Below are the code and all the weights of a small trained network. Each question names an input and a class and asks about switching units off, where a switched-off unit gives its printed mean instead of its output.

import numpy as np


def w(rows, s, z=0):
    codes = np.array(rows[::2]) - 128.0
    scale = np.full(codes.shape[1], s)
    scale[-1] = z or s
    return codes * scale


def norm(h):
    return h / np.sqrt((h * h).mean(-1, keepdims=True) + 1e-5)


def f(y):
    return y / 2 * (1 + np.tanh(0.7978845608 * (y + 0.044715 * y**3)))


def log_softmax(a):
    a = a - a.max(-1, keepdims=True)
    return a - np.log(np.exp(a).sum(-1, keepdims=True))


def net(x, mask):
    res = np.array(x, float).reshape(1, 5) / 4 @ E
    u = 0
    for l in range(2):
        y = f(norm(res) @ A[l][:, :-1].T + A[l][:, -1])
        res = res + np.where(mask[u : u + 5], y, B[l][:, -1]) @ B[l][:, :-1]
        u += 5
    return log_softmax(norm(res)[-1] @ U[:, :-1].T + U[:, -1])


A, B = {}, {}
E = w([
[51,144,65,255,209,124,112,51],'x0',
[73,91,137,169,174,90,116,150],'x1',
[193,115,120,164,85,88,129,89],'x2',
[109,175,62,161,144,129,213,53],'x3',
[193,115,113,140,110,223,90,63],'x4',
],0.0098)
A[0] = w([
[167,166,147,94,22,185,184,139,1],'L0N0',
[132,161,85,48,1,150,116,137,131],'L0N1',
[113,114,121,168,142,196,166,134,130],'L0N2',
[165,89,91,189,134,170,62,95,45],'L0N3',
[116,101,191,66,87,109,71,218,61],'L0N4',
],0.0094,0.0024)
B[0] = w([
[130,253,132,115,120,143,136,70,198],'L0N0',
[232,217,177,131,69,150,255,89,209],'L0N1',
[148,125,76,110,70,69,60,169,155],'L0N2',
[118,63,71,95,117,184,19,55,182],'L0N3',
[104,49,204,145,124,135,90,225,254],'L0N4',
],0.0078,0.0071)
A[1] = w([
[151,100,246,97,157,125,101,187,44],'L1N0',
[85,114,144,176,94,129,122,96,198],'L1N1',
[146,120,175,134,170,170,115,143,216],'L1N2',
[126,121,95,139,166,106,152,109,6],'L1N3',
[84,151,51,131,176,57,148,127,21],'L1N4',
],0.014,0.0024)
B[1] = w([
[1,41,205,72,110,106,108,155,244],'L1N0',
[183,111,77,119,171,172,124,165,170],'L1N1',
[171,123,180,142,85,63,135,126,166],'L1N2',
[96,149,87,192,129,143,103,245,152],'L1N3',
[54,184,98,173,157,93,218,149,206],'L1N4',
],0.012,0.011)
U = w([
[229,230,165,18,35,117,237,86,233],'0',
[45,178,29,180,211,76,255,168,14],'1',
[54,6,254,4,40,61,152,193,229],'2',
[176,63,41,129,170,171,24,47,6],'3',
],0.01,0.0016)

Each question gives the input, the list of numbers given to net, and the class t.
The units are the neurons (one row each of A and B). Each row of codes is followed by its name. A weight is (code - 128) times the scale printed after its matrix; where a second scale follows, it is the last column's (A, B and U).
mask holds one flag per neuron, layer by layer. A switched-off neuron (its flag False) gives its mean, the last column of its row in B, instead of its output. The means were averaged over made-up inputs and are rounded, as every weight is.
A unit's drop is (log p(t) with every unit on - log p(t) with that unit switched off) / (log p(t) with every unit on - log p(t) with every unit switched off).
The circuit of an input: a set's keep is (log p(t) with only the set's units on - log p(t) with every unit switched off) / (log p(t) with every unit on - log p(t) with every unit switched off). Starting from all 10 units, units are removed one at a time, each time the one whose removal leaves the highest keep (on an exact tie, the one counted first), for as long as the keep stays at least 0.8.
units of the circuit, in order: the units of the circuit, biggest drop first
most important unit: the unit with the biggest drop
top k neurons: the k neurons with the biggest drops, biggest first
k most important neurons of layer l: the k neurons of layer l with the biggest drops, biggest first
drop of u: that unit's drop, to one decimal
input [6,5,-3,-5,-2], class 1: most important unit : L0N4
input [3,2,-8,-2,-1], class 1: 3 most important neurons of layer 0 : [L0N4; L0N1; L0N2]
input [-4,-7,-4,-1,3], class 0: top 2 neurons : [L0N1; L0N0]
input [-8,-3,2,0,3], class 0: 2 most important neurons of layer 0 : [L0N1; L0N0]
input [-4,7,7,-1,7], class 3: top 2 neurons : [L0N3; L1N0]
input [2,1,5,7,6], class 3: top 2 neurons : [L0N3; L1N4]
input [-5,-2,2,2,-4], class 0: top 3 neurons : [L0N1; L0N0; L1N0]
input [1,-3,7,7,3], class 3: 2 most important neurons of layer 1 : [L1N4; L1N2]
input [-8,1,-4,6,-1], class 0: top 2 neurons : [L0N1; L0N0]
input [-4,-8,3,-1,-5], class 0: top 2 neurons : [L0N1; L0N0]
input [6,-3,-8,-6,4], class 3: drop of L1N0 : 0.2
input [-2,3,6,6,0], class 1: drop of L0N1 : 0.2
input [-8,7,-6,6,6], class 0: drop of L0N0 : 0.2
input [4,8,4,2,6], class 3: units of the circuit, in order : [L0N3]
